The symbols move the objects like this.
HT § TC
HT @ LF
HT & JF
HT ! LT
HT $ GF
HT + GP
BS § RL
BS @ GB
BS & LT
BS ! ZC
BS $ TZ
BS + FQ
RL § NS
RL @ BS
RL & QQ
RL ! QS
RL $ FQ
RL + GB
DT § CZ
DT @ MT
DT & ZC
DT ! PZ
DT $ LQ
DT + RG
FQ § GB
FQ @ TZ
FQ & NS
FQ ! MQ
FQ $ ZC
FQ + QS
MT § DT
MT @ RG
MT & DZ
MT ! TJ
MT $ DD
MT + LQ
JB § RQ
JB @ QD
JB & TJ
JB ! QZ
JB $ RC
JB + DP
BB § GN
BB @ DL
BB & BH
BB ! CN
BB $ MJ
BB + MN
RG § MT
RG @ LQ
RG & MQ
RG ! NZ
RG $ PZ
RG + DD
CC § CN
CC @ JF
CC & MN
CC ! HT
CC $ TG
CC + HG
SQ § LT
SQ @ NS
SQ & GP
SQ ! FQ
SQ $ BS
SQ + RL
FD § BH
FD @ PN
FD & HM
FD ! MN
FD $ BB
FD + GN
PZ § DD
PZ @ TJ
PZ & MT
PZ ! JB
PZ $ BR
PZ + NZ
MJ § MN
MJ @ HJ
MJ & GN
MJ ! HG
MJ $ CC
MJ + CN
BH § PC
BH @ FD
BH & GJ
BH ! DL
BH $ GN
BH + PN
HM § GJ
HM @ TN
HM & CT
HM ! PN
HM $ BH
HM + PC
CZ § MQ
CZ @ DT
CZ & QS
CZ ! DD
CZ $ RG
CZ + MT
ZC § QS
ZC @ DZ
ZC & GB
ZC ! MT
ZC $ CZ
ZC + MQ
DZ § ZC
DZ @ MQ
DZ & FQ
DZ ! RG
DZ $ DT
DZ + CZ
RD § CT
RD @ BM
RD & RC
RD ! PC
RD $ HM
RD + GJ
QS § TZ
QS @ ZC
QS & BS
QS ! DT
QS $ MQ
QS + DZ
CT § QZ
CT @ RD
CT & DP
CT ! TN
CT $ GJ
CT + BM
JF § CC
JF @ HG
JF & MJ
JF ! LF
JF $ TC
JF + TG
QD § JB
QD @ DP
QD & NZ
QD ! CT
QD $ NM
QD + RC
BR § NZ
BR @ RQ
BR & DD
BR ! RC
BR $ QD
BR + JB
DD § LQ
DD @ PZ
DD & DT
DD ! RQ
DD $ NZ
DD + TJ
HG § JF
HG @ TG
HG & HJ
HG ! GP
HG $ HT
HG + TC
GB § BS
GB @ FQ
GB & SQ
GB ! DZ
GB $ QS
GB + TZ
QZ § NM
QZ @ CT
QZ & QD
QZ ! HM
QZ $ BM
QZ + RD
DP § QD
DP @ RC
DP & BR
DP ! RD
DP $ QZ
DP + NM
MQ § DZ
MQ @ CZ
MQ & TZ
MQ ! LQ
MQ $ MT
MQ + DT
HJ § MJ
HJ @ CN
HJ & BB
HJ ! TG
HJ $ JF
HJ + CC
TC § TG
TC @ HT
TC & CC
TC ! QQ
TC $ GP
TC + LF
RQ § BR
RQ @ JB
RQ & PZ
RQ ! NM
RQ $ DP
RQ + QD
DL § BB
DL @ MN
DL & FD
DL ! CC
DL $ HJ
DL + MJ
GN § PN
GN @ BB
GN & PC
GN ! HJ
GN $ MN
GN + DL
QQ § GF
QQ @ LT
QQ & HT
QQ ! BS
QQ $ NS
QQ + SQ
LT § QQ
LT @ SQ
LT & LF
LT ! GB
LT $ RL
LT + NS
PN § FD
PN @ GN
PN & TN
PN ! MJ
PN $ DL
PN + BB
NM § RC
NM @ QZ
NM & JB
NM ! GJ
NM $ RD
NM + CT
PC § TN
PC @ BH
PC & BM
PC ! BB
PC $ PN
PC + FD
TG § HG
TG @ TC
TG & CN
TG ! GF
TG $ LF
TG + HT
GP § LF
GP @ GF
GP & TG
GP ! NS
GP $ LT
GP + QQ
NS § SQ
NS @ RL
NS & GF
NS ! TZ
NS $ GB
NS + BS
TZ § FQ
TZ @ QS
TZ & RL
TZ ! CZ
TZ $ DZ
TZ + ZC
NZ § TJ
NZ @ BR
NZ & LQ
NZ ! DP
NZ $ JB
NZ + RQ
GF § GP
GF @ QQ
GF & TC
GF ! RL
GF $ SQ
GF + LT
TN § HM
TN @ PC
TN & RD
TN ! GN
TN $ FD
TN + BH
CN § HJ
CN @ CC
CN & DL
CN ! TC
CN $ HG
CN + JF
BM § RD
BM @ GJ
BM & NM
BM ! BH
BM $ TN
BM + HM
LF § HT
LF @ GP
LF & HG
LF ! SQ
LF $ QQ
LF + GF
LQ § RG
LQ @ DD
LQ & CZ
LQ ! BR
LQ $ TJ
LQ + PZ
TJ § PZ
TJ @ NZ
TJ & RG
TJ ! QD
TJ $ RQ
TJ + BR
MN § DL
MN @ MJ
MN & PN
MN ! JF
MN $ CN
MN + HJ
GJ § BM
GJ @ HM
GJ & QZ
GJ ! FD
GJ $ PC
GJ + TN
RC § DP
RC @ NM
RC & RQ
RC ! BM
RC $ CT
RC + QZ

Object, then a row for it; each showing differs a little:
QD: [-0.52 -1.54 -0.98 -2.07 -0.48 -1.23  0.09  0.59  0.64  2.67  0.12 -0.53  0.25 -1.88 -0.31  1.63 -1.16  0.14  0.63 -0.96  0.52 -1.85  0.22  0.97  0.62 -0.61 -1.23 -2.01  0.68  1.25 -0.29  1.42  0.98  1.58 -1.38  0.17  0.10  0.15 -1.11 -1.16  1.18  1.45 -2.45 -0.27 -0.91 -1.10 -0.06  1.29 -0.01 -0.97  2.17 -0.91  0.19  0.42 -1.99  1.07 -0.53 -0.13  0.77  0.63  0.64  1.07  0.72 -1.80  1.24  0.86  1.11]
DT: [-0.09  0.61 -0.78  0.58 -0.20  2.29  1.96  1.07  0.89  1.54 -0.53  0.82  1.02 -1.77 -0.07 -0.56 -1.22 -0.38  0.14  1.51 -1.41  0.32 -0.30  3.12 -0.90 -0.75 -0.73  1.37 -1.01 -0.31  1.05  1.77  2.23  0.26  1.34  0.30  1.40  2.78  0.94 -0.36  2.10  2.11 -0.55 -1.03  2.22  0.39 -0.35  0.15 -0.08  0.39 -0.56 -0.33 -0.32  1.65  0.55  1.31 -0.19 -0.78  2.29  0.21  0.11  1.74 -1.57  1.08 -0.52  0.01  1.77]
HT: [ 0.87 -1.00  0.33  1.88 -0.57 -0.77  0.10 -0.81 -0.23 -2.61  1.05 -0.64 -0.99  1.95 -1.01 -1.32 -0.02  1.12  1.32  0.39  0.60  1.73  1.90 -1.23 -0.22 -0.26 -1.01  0.73 -0.07  1.45  0.09 -0.35 -1.31  1.49 -1.53 -0.58 -0.38 -1.56 -1.55  1.45 -0.73 -0.91  2.23  0.32 -0.82  2.39  0.46  1.35 -0.42 -0.29 -1.48 -1.09 -0.30 -0.13  2.30 -1.26 -0.92  0.15 -0.72  0.74 -0.31 -0.94  0.58  1.98 -1.20  0.99 -0.64]
DD: [ 1.16 -0.79 -0.08 -0.69  0.18  1.61 -0.48  0.98 -1.08  1.78 -0.58  0.46 -1.55 -0.31 -0.56  0.73  0.27  1.86 -1.91  0.19 -0.81 -1.16  1.02  2.66 -0.13 -0.19  0.87  0.57  1.76  1.86  0.86  1.36  0.78 -1.98  1.04 -0.61  0.86  1.97 -1.69  0.21  0.00 -1.68  0.90 -1.27  1.97  0.28 -0.49 -1.90 -1.23  0.71  2.30  1.03 -0.15  1.14 -1.38 -1.05 -0.67  0.32  1.76 -1.13 -0.86 -0.50 -1.26 -0.43 -0.32 -0.86 -1.25]
BM: [-0.12  0.50  0.36 -2.10  0.67 -1.59 -0.30 -0.10 -0.48  1.09 -1.24 -0.99 -0.18 -1.46  1.12  0.87  0.74 -0.82 -1.40 -0.62  0.56 -2.01 -1.12 -1.20 -0.14  0.68  0.29 -1.27  0.87 -1.33 -0.83 -0.69 -0.66 -0.93 -0.74  0.45  0.15 -1.28  1.71 -1.04 -0.46 -2.45 -1.88  0.62 -1.78 -2.69  0.33 -1.27 -0.28 -0.60  1.62  0.55 -0.15 -0.21 -2.79 -1.09  0.77  0.36 -0.58 -0.54  0.10 -0.78  0.88 -2.69  1.17 -1.66 -1.12]
HG: [ 0.54 -1.41 -0.29  1.36 -0.29 -0.14 -0.76 -1.41  0.32 -1.85  0.18  0.15 -0.80  2.44 -0.73 -0.49 -0.34  0.84 -0.34  0.13  1.36  1.12  2.08 -1.59 -0.06 -1.53 -0.19  0.80 -0.34  1.20 -0.13 -1.41 -1.88  0.20 -0.09 -0.39  0.52 -1.02 -1.67  1.05 -1.69  1.07  1.95  1.61  0.66  2.12  0.20 -0.49 -0.57  0.76 -0.28 -0.01  0.66 -1.26  2.17  1.06  0.11  0.79 -1.18 -0.14 -0.65  1.14 -0.19  1.59 -0.54  0.10  0.99]
QD: [-0.07 -0.77 -0.80 -1.98  0.39 -1.54  0.20  0.96  0.67  2.19  1.10 -0.75  0.43 -1.72 -1.04  0.98 -1.47 -0.44  1.15 -0.08  0.22 -2.07  0.53  1.37 -0.27 -0.73 -0.51 -1.00  0.37  1.24 -0.97  1.20  0.44  1.30 -0.64  0.13  0.25 -0.77 -1.01 -1.21  0.94  2.28 -1.54  0.00 -1.66 -1.16 -0.07  1.27 -0.29  0.00  2.76 -0.38 -0.25  0.11 -2.23  0.89 -0.40  0.03  0.53  1.20  0.78  0.89  1.03 -2.84  1.90  1.52  1.15]
RL: [ 0.60  0.82 -1.06  2.29  0.22 -0.87  0.16 -0.01  0.44 -1.51 -1.20 -0.74 -0.68  1.43  0.94 -0.96 -1.38  0.67 -0.91 -0.50  0.72  2.03 -1.27  0.92  0.12 -0.76  1.12  0.22 -0.19 -1.26 -0.11  1.17  0.16 -1.54 -1.24  0.25  0.62  0.22  1.13  1.67 -1.22  0.61  1.95 -0.27 -1.32  1.14 -0.48 -1.31  0.66 -1.20 -3.19  0.97  0.45  0.45  2.55  1.20  0.65  0.56  0.64 -1.13 -0.73  1.00  1.73  2.22 -1.17 -0.87  0.86]

The symbols that take the first to the second take the third to the fourth, perhaps in another order. What is the fourth?
Answers are names.
A [-0.14  0.27  0.66 -0.82 -1.35  1.88  1.70 -1.01 -0.87 -1.59  0.38  0.94  0.14 -1.89  0.37  0.30  2.13 -0.05  0.41  1.05 -1.99 -0.22 -0.02 -1.65 -0.57  1.63 -0.30  0.84  0.28 -0.87  0.77 -3.48 -0.33 -0.14  1.76 -0.31 -1.10  0.03  0.00 -0.43  1.17 -1.61  0.03  1.85  1.71 -0.98 -0.26  0.48  0.04  1.77  0.98 -0.53 -0.23 -0.67 -0.24 -1.30  0.14 -1.32 -2.53 -0.07 -0.60 -1.42 -1.89 -0.22  0.33 -0.18 -1.97]
B [ 0.31  1.27 -0.77 -1.45 -0.56  0.81 -0.54 -1.03  0.61 -0.27  1.19  0.82 -0.75 -1.20  0.83  1.22 -0.99  1.34  1.05  0.40  0.03 -1.07 -1.97 -1.99  0.14 -1.09 -0.84  0.32  1.52 -1.59  0.40 -2.00 -1.24  0.89  1.31 -0.53  0.37 -0.31  1.69 -0.07 -0.32  2.05 -0.42  2.07  1.21 -2.30  0.16  1.34 -1.24  0.20  0.46 -0.97  0.12 -0.81 -2.08  1.88  0.54  0.64 -1.13  0.93 -0.49  1.65 -1.24 -1.63 -0.30  0.20  0.85]
C [ 0.52  1.52  0.96  1.64  0.04  0.57 -0.88  0.43 -0.72 -0.62  0.17 -0.01  0.05  2.84  1.45 -0.45  1.02  0.72  0.13  0.60  1.12  1.59 -1.83  1.76  0.51  0.80 -0.58  0.66  0.14 -1.90  0.65  1.19  0.00  0.89 -0.59 -1.28 -1.13  1.23  1.69  0.79 -1.98 -0.94  1.46 -0.62  0.49  0.87 -0.40  0.54 -0.41 -0.22 -3.41 -0.11  0.73  0.52  2.00 -0.88  0.49  1.56  0.79 -0.03 -0.71 -1.06  0.18  1.83 -1.09  0.56 -1.61]
D RL

A [ 0.90 -1.32 -1.07  1.44  0.24  0.31 -1.67 -0.81  1.44 -2.60  0.08  0.29 -0.47  2.98 -2.05 -0.87 -1.76  0.62 -0.71 -0.12  1.56  1.32  2.08 -1.31  0.40 -0.70  0.38  0.61 -0.17  1.82  0.02 -1.56 -1.68 -0.31  0.09 -0.47  1.08 -1.08 -2.31  1.18 -1.98  0.98  1.91  0.91 -0.09  1.99 -0.16  0.15 -0.18 -0.02 -0.20 -0.78  0.80 -0.46  1.68  0.70 -1.19  1.09 -0.68 -0.39 -0.81  1.64  0.47  1.66 -0.58  0.02  1.26]
B [-0.02 -1.14 -0.10  0.63  0.53  1.57  0.53 -1.27 -0.19 -2.02 -1.09  0.97  1.20 -0.04 -1.09 -0.25  0.50 -2.06 -1.12  0.19  0.05  0.48  1.18 -3.06 -0.04  0.15  0.71  1.57 -1.44  1.66  0.25 -3.41 -1.06 -1.47  2.21  0.83  0.40 -0.02 -1.66 -1.14  0.61 -1.09 -1.03  1.00  1.69  1.07  0.75 -0.98  1.20  0.82  0.09  1.56  0.27 -1.67  0.86  0.37 -0.07  0.14 -1.13 -1.01  0.87 -0.27 -1.32  0.74  0.59 -0.61  0.20]
C [ 1.34  0.32  0.26 -2.33  0.16 -1.29  0.64  0.19 -0.18  1.99 -0.23 -0.11 -0.79 -3.64  0.00  1.03  0.12  1.91 -0.84 -0.32 -1.18 -1.52 -0.68  0.08 -0.56  0.39  0.67 -1.63  2.17 -0.27 -0.98  0.17  0.07 -0.51 -1.62 -0.94  0.08 -1.20  0.25 -0.89  1.50 -0.98 -0.04 -0.34 -1.02 -2.45  0.43 -0.58 -1.66  0.11  2.69  0.41 -0.52  0.05 -2.00 -0.37 -0.47 -1.08 -0.03 -0.08 -1.38 -0.21  1.26 -2.73  0.99 -0.86 -0.44]
D QD

A [-0.21  0.11  0.36 -0.76 -0.19  2.36  0.98 -1.25 -0.91 -1.73 -0.33  1.09  0.66 -1.22  0.26 -0.27  1.65 -0.68 -0.30  0.29 -1.22 -0.50  0.63 -2.49 -0.83  1.46  0.14  1.06 -0.76  0.15  1.18 -3.35 -0.79 -0.85  1.81  0.12 -0.95 -0.14  0.05  0.16  1.61 -1.62 -0.52  1.44  1.73  0.17 -0.02 -0.89  0.42  0.91  0.88  0.49 -0.67 -1.60 -0.35 -1.64 -0.12 -0.77 -1.97 -0.68  0.23 -1.56 -1.23  0.07  0.40 -0.34 -2.18]
B [-0.78 -0.45 -0.29  0.56  0.55  1.24  0.20 -0.53  0.02 -2.43 -1.11  0.57  1.02  0.16 -0.93 -0.41  1.32 -1.53 -1.70  0.57 -0.48 -0.26  2.23 -3.39 -0.06  0.30  1.39  1.40 -2.03  0.69  1.20 -3.51 -0.56 -1.34  1.40  0.62  0.35 -0.32 -1.10 -0.74  0.69 -1.23 -2.01  0.91  0.74  0.84 -0.17 -1.76  1.21  0.27  0.10  1.18 -0.41 -1.57  1.03 -0.44 -0.49 -0.41 -1.06 -0.90  0.93 -0.05 -1.25  0.67  0.15 -1.54 -0.21]
C [-0.37 -0.82 -0.60  1.45  0.08  1.11 -0.56 -0.95  1.33 -1.87 -0.51  0.72  0.88  1.20 -1.26 -1.32 -0.38 -0.85 -1.90  0.57  1.22  0.50  1.73 -2.40  0.17 -0.40  1.61  0.86 -1.47  1.56  0.13 -2.12 -1.51 -1.36  1.15  0.91  0.47 -0.88 -1.92 -0.17 -0.98  0.36  0.00  1.52  0.48  1.24 -0.35 -1.18  1.73  0.46  0.16  0.48  1.18 -1.07  0.72  0.79 -0.23  0.52 -1.54 -0.63  0.43  0.63 -0.26  1.67 -0.36 -0.78  1.98]
D HG

A [-0.50  1.37 -0.57 -2.10 -0.05 -0.36 -0.96 -0.89  0.63  0.46  0.14 -0.03  1.33  0.02  1.86  1.62 -1.07 -1.54 -0.09  0.12  1.16 -1.68 -1.94 -1.69  0.68 -0.62  0.01 -0.41 -0.18 -2.40  0.05 -1.28 -1.61 -0.04 -0.14  0.41  0.74 -1.51  2.28 -2.20 -0.46  0.61 -2.69  0.81  0.13 -2.54  0.10 -0.27  0.87  0.18  0.71  0.24  0.76 -0.57 -2.59  0.61  0.93  0.43 -1.11 -0.56  1.07  0.39 -0.08 -2.04  1.16  0.09  0.74]
B [-0.52  1.55 -0.13 -2.35  0.23 -0.58 -1.30 -0.78  0.50  1.10 -0.44 -0.49  1.57 -0.02  1.04  1.16  0.15 -1.59 -0.53 -0.41  1.87 -1.66 -1.88 -1.25 -0.06 -0.39  0.25 -0.72 -0.26 -1.46 -0.15 -0.53 -2.00 -1.03 -0.07  0.62  0.71 -1.03  1.35 -2.17 -0.59  0.05 -2.88  0.87  0.02 -2.99 -0.63 -0.98  0.59 -0.60  1.44  0.57  0.57 -0.22 -2.44  0.15  0.50  0.70 -0.54 -0.69  0.99 -0.31  0.81 -2.21  1.81 -0.37 -0.09]
C [ 0.50 -0.86  0.29  2.23 -0.10 -1.26  0.09 -0.53 -1.28 -2.65  0.91 -0.53 -0.16  0.94 -1.17 -1.94  0.95  0.51  1.14 -0.55  0.48  1.50  1.09 -0.53  0.59  1.14 -0.77  0.25 -1.09  0.59  0.03 -0.43 -0.80  1.24 -1.42 -0.13 -0.79 -0.99 -1.15  1.22 -0.59 -1.35  1.87  0.71 -0.73  2.86  0.39  1.79  0.91 -0.34 -2.05 -1.11  0.14 -0.23  2.37 -1.38 -0.54 -0.02 -0.57  1.68  0.11 -1.15  0.69  2.21 -0.79  1.61 -1.24]
D HT

A [ 0.90  1.37 -0.16 -1.04 -0.54  1.51  0.93 -0.81 -0.24 -0.84  0.46  0.96 -1.63 -1.62  0.62  0.84  0.92  1.58  1.49  0.39 -0.37 -1.33 -0.84 -2.16 -0.12  0.30 -1.45  0.48  2.33 -0.79  0.55 -3.24 -1.24  1.07  1.33  0.04 -1.24 -0.10  1.04  1.04  1.33  0.77  0.69  0.37  1.18 -1.38 -0.69  1.30 -2.26  0.82  0.90 -1.20 -0.46 -1.58 -1.90 -0.21  0.04 -0.51 -1.72  0.69 -1.82 -0.31 -0.74 -1.26 -0.53  0.70 -0.46]
B [-0.68  1.43 -0.50 -2.12 -0.19  0.16 -0.85 -0.38  0.32  0.69 -0.07 -0.27  0.94 -0.20  1.34  1.61 -0.52 -1.71 -0.09  0.15  1.99 -1.91 -1.97 -1.29  0.36 -0.93 -0.21 -0.68 -0.58 -1.92  0.08 -0.53 -1.21 -0.31  0.44  0.69  1.00 -0.32  1.33 -1.83 -0.91  0.62 -2.86  0.99 -0.49 -2.41 -0.33 -0.38  0.48  0.98  1.30 -0.49  0.82 -0.95 -2.19  0.25  0.55  0.73 -1.38  0.59  0.57  0.85 -0.01 -2.19  1.14 -0.20  0.87]
C [-0.85 -1.20  0.77  2.62  0.41 -0.96  0.43 -0.08 -0.96 -2.96  0.34 -1.12  0.17  0.63 -0.74 -1.14  1.17 -0.48  0.99 -0.71 -0.87  2.28  1.21 -0.74 -0.89  1.10 -0.48  0.27 -1.62  0.97 -0.83 -0.10  0.04  1.42 -1.45 -0.33 -0.72 -2.10 -0.55  1.15  0.01 -0.94  1.35  0.73 -1.00  2.45  0.46  1.89  0.56 -0.12 -2.23 -0.89 -0.67  0.31  3.01 -1.10  0.20 -0.26 -0.27  0.94  0.32 -0.82  1.26  2.38 -1.40  0.94 -1.38]
D HG

A [-1.13 -0.93 -0.25 -1.63 -0.01 -0.53 -0.56  0.55 -0.67  2.97  0.58 -0.62  1.80  0.42 -1.88  1.53 -0.62 -1.61  1.02 -0.42  0.68 -1.96  1.37  1.23  0.70 -0.25 -0.43 -0.92 -0.43  1.45 -0.61  2.20  0.40  0.34  0.08  0.74  0.07  0.50 -1.64 -2.08 -0.68  0.31 -2.10 -1.05 -0.40 -1.01  0.32  0.87  1.02 -0.21  2.85 -0.84  0.12  0.29 -2.65  0.34 -0.45  0.24  0.67  0.83  0.97 -0.39  0.68 -2.10  1.86  0.94 -0.56]
B [ 0.09 -1.24  0.88 -1.36  0.35  0.24 -1.12  1.31 -1.01  2.46 -0.87  0.10 -0.04  0.44 -1.48  1.07  1.43  0.18 -0.54 -0.02  1.05 -0.57  1.69  1.87  0.15  0.69  0.25 -0.15  0.64  1.90  0.20  1.64  1.21 -1.17  0.38 -0.28 -0.74  1.68 -2.71 -0.73 -1.03 -2.40 -0.95 -1.13  0.56  0.16  0.21 -0.48 -0.11  0.55  2.48  0.13  0.70  1.07 -1.52 -1.24 -1.23  0.57  1.32 -1.07  0.60 -1.10 -0.48 -1.80  0.78 -0.33 -1.85]
C [ 0.18 -0.76  0.46  1.67 -0.50 -0.79 -0.69 -0.16 -0.21 -2.38  0.71  0.00 -0.81  2.08 -1.12 -1.09  0.42  1.15  0.49  0.05 -0.44  2.19  1.40 -0.99 -0.19  0.70 -0.67 -0.23  0.11  0.90 -0.49 -1.09 -1.46  1.16 -1.42 -0.06 -0.61 -0.84 -1.82  1.42 -0.94 -0.11  2.98  1.07 -0.58  2.98  0.48  1.25 -0.25 -0.54 -1.63 -1.00  0.02 -0.43  2.25 -0.80 -0.57  0.35 -0.67  0.74 -0.86 -0.95  0.44  2.47 -1.14  0.63 -0.61]
D HG

A [ 0.34  1.04 -0.83 -1.14 -0.38  0.53 -0.57 -0.88  1.25  0.30  1.24  1.15 -0.71 -0.81  1.24  0.89 -1.05  1.12  1.32  0.31  0.18 -1.73 -1.20 -2.01 -0.31 -0.42 -1.07  0.01  1.56 -1.06  1.08 -2.33 -1.69  0.41  0.99 -0.69  0.25 -0.24  1.56  0.19 -0.16  2.43 -0.49  0.79  0.51 -2.24 -0.32  1.40 -1.04  0.62  0.80 -0.72  0.38 -0.60 -2.34  1.12  0.25  0.23 -1.11  1.00 -0.77  1.52 -0.47 -1.63  0.64  2.12  0.72]
B [ 0.95  0.47  1.12 -0.54 -1.19  1.30  0.82 -1.34 -0.67 -1.51  0.46  0.97 -0.77 -2.15  0.37  0.17  1.37  0.90  1.10  0.71 -1.77 -0.66 -0.43 -2.08 -0.78  1.01 -0.80  0.90  1.54 -0.35  0.40 -3.01 -0.47  0.61  1.28 -1.09 -0.92 -0.41  0.67  0.33  2.00 -1.38  0.70  1.29  2.23 -0.95  0.10  0.85 -1.61  1.17 -0.04 -0.56 -0.49 -1.47 -1.16 -1.27 -0.29 -0.54 -1.78  0.98 -1.11 -0.77 -1.19 -0.86  0.17  0.88 -2.31]
C [-1.57 -0.99 -0.23  0.41  1.37  0.79  0.33 -0.83  0.87 -2.51 -0.92  0.48  1.48  0.61 -1.47 -0.68 -0.65 -1.29 -1.21  1.09 -0.05  0.59  1.74 -2.63 -0.01 -0.48  0.71  0.57 -1.78  1.86  0.88 -3.69 -1.42 -1.40  1.44  0.91  1.27 -0.96 -0.84  0.25 -0.44  0.06 -0.81  1.83  1.08  1.07 -0.27 -0.88  1.27  1.09  0.02  0.80  0.05 -1.14  0.36  0.28 -0.29 -0.30 -1.54 -0.81  1.07  0.50 -0.55  1.36  0.09 -1.29  1.47]
D HG

A [ 0.43  1.41 -1.40 -1.61 -0.73  0.83 -0.67 -0.72  0.58  0.05  0.88  0.03  0.26 -0.35  1.25  0.40 -1.40 -0.12  0.82  0.38  1.42 -1.54 -1.92 -1.97  0.31 -0.95 -0.77 -0.16  1.24 -2.25 -0.02 -2.26 -2.30  1.33  0.35 -0.07  0.63 -0.36  1.86 -0.37 -1.13  2.63 -1.77  1.24  0.14 -2.38 -0.46  1.02 -0.51  0.64  0.68 -0.82  0.44 -0.81 -1.91  1.11  0.94 -0.27 -1.68  0.64  0.20  1.82 -0.60 -1.98  0.41  1.26  1.59]
B [-0.41  1.29 -0.37 -2.56 -0.74  0.31 -0.68 -0.02  0.56  0.18  0.20  0.38  0.72  0.55  1.73  1.59 -0.96 -1.01  0.61 -0.15  2.06 -2.06 -1.87 -1.06  1.02 -1.17 -0.78 -0.57  0.67 -1.87 -0.37 -1.67 -1.64  0.44  0.42  0.14  0.73 -0.31  1.96 -1.51 -1.75  1.95 -2.61  1.11 -0.25 -2.60 -0.45  0.79  0.12  0.15  0.93 -0.57  1.09 -1.08 -1.89  1.21  1.09  1.31 -1.00  0.17  0.75  1.24 -0.24 -1.84  0.62  0.92  1.51]
C [ 0.42 -0.61 -1.12  0.16 -0.02  2.55  1.41  1.05  1.28  2.33 -0.62  1.01 -1.08 -1.44 -0.41  0.13 -0.86  0.54 -0.78  1.30 -1.48 -0.14 -0.17  3.41 -0.54 -0.33  0.15  1.40  0.57 -0.06  0.72  1.51  2.02 -1.20  1.74 -0.29  0.88  2.28  0.24  0.11  2.12  1.56  0.37 -1.10  2.35  0.56  0.60 -0.99  0.02  1.11 -0.35  0.59 -1.27  1.65  0.09  1.26 -0.17 -1.12  1.90 -0.53  0.03  1.52 -1.78  0.12 -0.06 -0.56  1.60]
D DT

A [ 0.96  0.01  1.24 -1.17 -0.39  2.59  0.46 -0.95 -0.67 -1.30  0.80  1.55 -1.41 -2.59 -0.06  0.58  1.58  0.96  0.79  1.22 -1.32 -0.58 -0.56 -2.21 -0.59  0.56 -0.89  0.36  1.91 -1.15  0.83 -3.66 -0.48  0.98  0.76 -0.95 -0.65  0.05  0.67  0.42  1.26 -0.46  0.75  1.77  2.12 -0.96 -0.12  0.85 -0.98  0.73  0.72 -0.77 -0.83 -1.32 -0.46 -1.47  0.27 -1.11 -1.94  0.79 -1.04 -1.69 -1.39 -0.60 -0.46  0.78 -1.38]
B [-0.56 -1.69 -0.85  1.51  0.56  1.16 -0.26 -1.13  0.88 -2.27 -0.96  0.70  1.17  2.01 -1.40 -0.83 -1.26 -0.84 -1.02  0.63  1.36  0.81  2.08 -2.72  0.27 -0.55  0.04  1.17 -1.71  1.29  0.57 -1.97 -2.25 -1.11  1.23  0.15  1.26 -0.77 -1.57  0.30 -1.16  0.28 -0.39  1.14  1.10  2.01  0.26 -1.12  0.96  0.18  0.27  0.66  0.09 -1.02  1.34  1.10 -0.41  0.95 -1.45 -0.61  0.81  1.32 -0.55  1.76 -0.08 -1.00  1.18]
C [-0.56 -0.35  1.23 -0.15  0.76  1.47  1.25 -0.84 -0.59 -2.21 -0.33  1.17  0.54 -1.74 -0.30 -0.12  2.24 -0.50 -0.99  0.09 -1.87 -0.05  0.62 -2.66 -0.20  0.91  0.92  1.19 -0.44  0.24  0.43 -3.19 -0.60 -0.91  1.87 -0.11 -1.18  0.06 -0.39 -0.54  1.87 -2.11 -0.36  1.20  2.04  0.77 -0.40 -1.36  0.61  0.38  0.11  0.11 -0.72 -0.91 -0.65 -0.83  0.06 -0.98 -2.04  0.11  0.22 -1.29 -2.26  0.28 -0.09  0.07 -1.76]
D HG

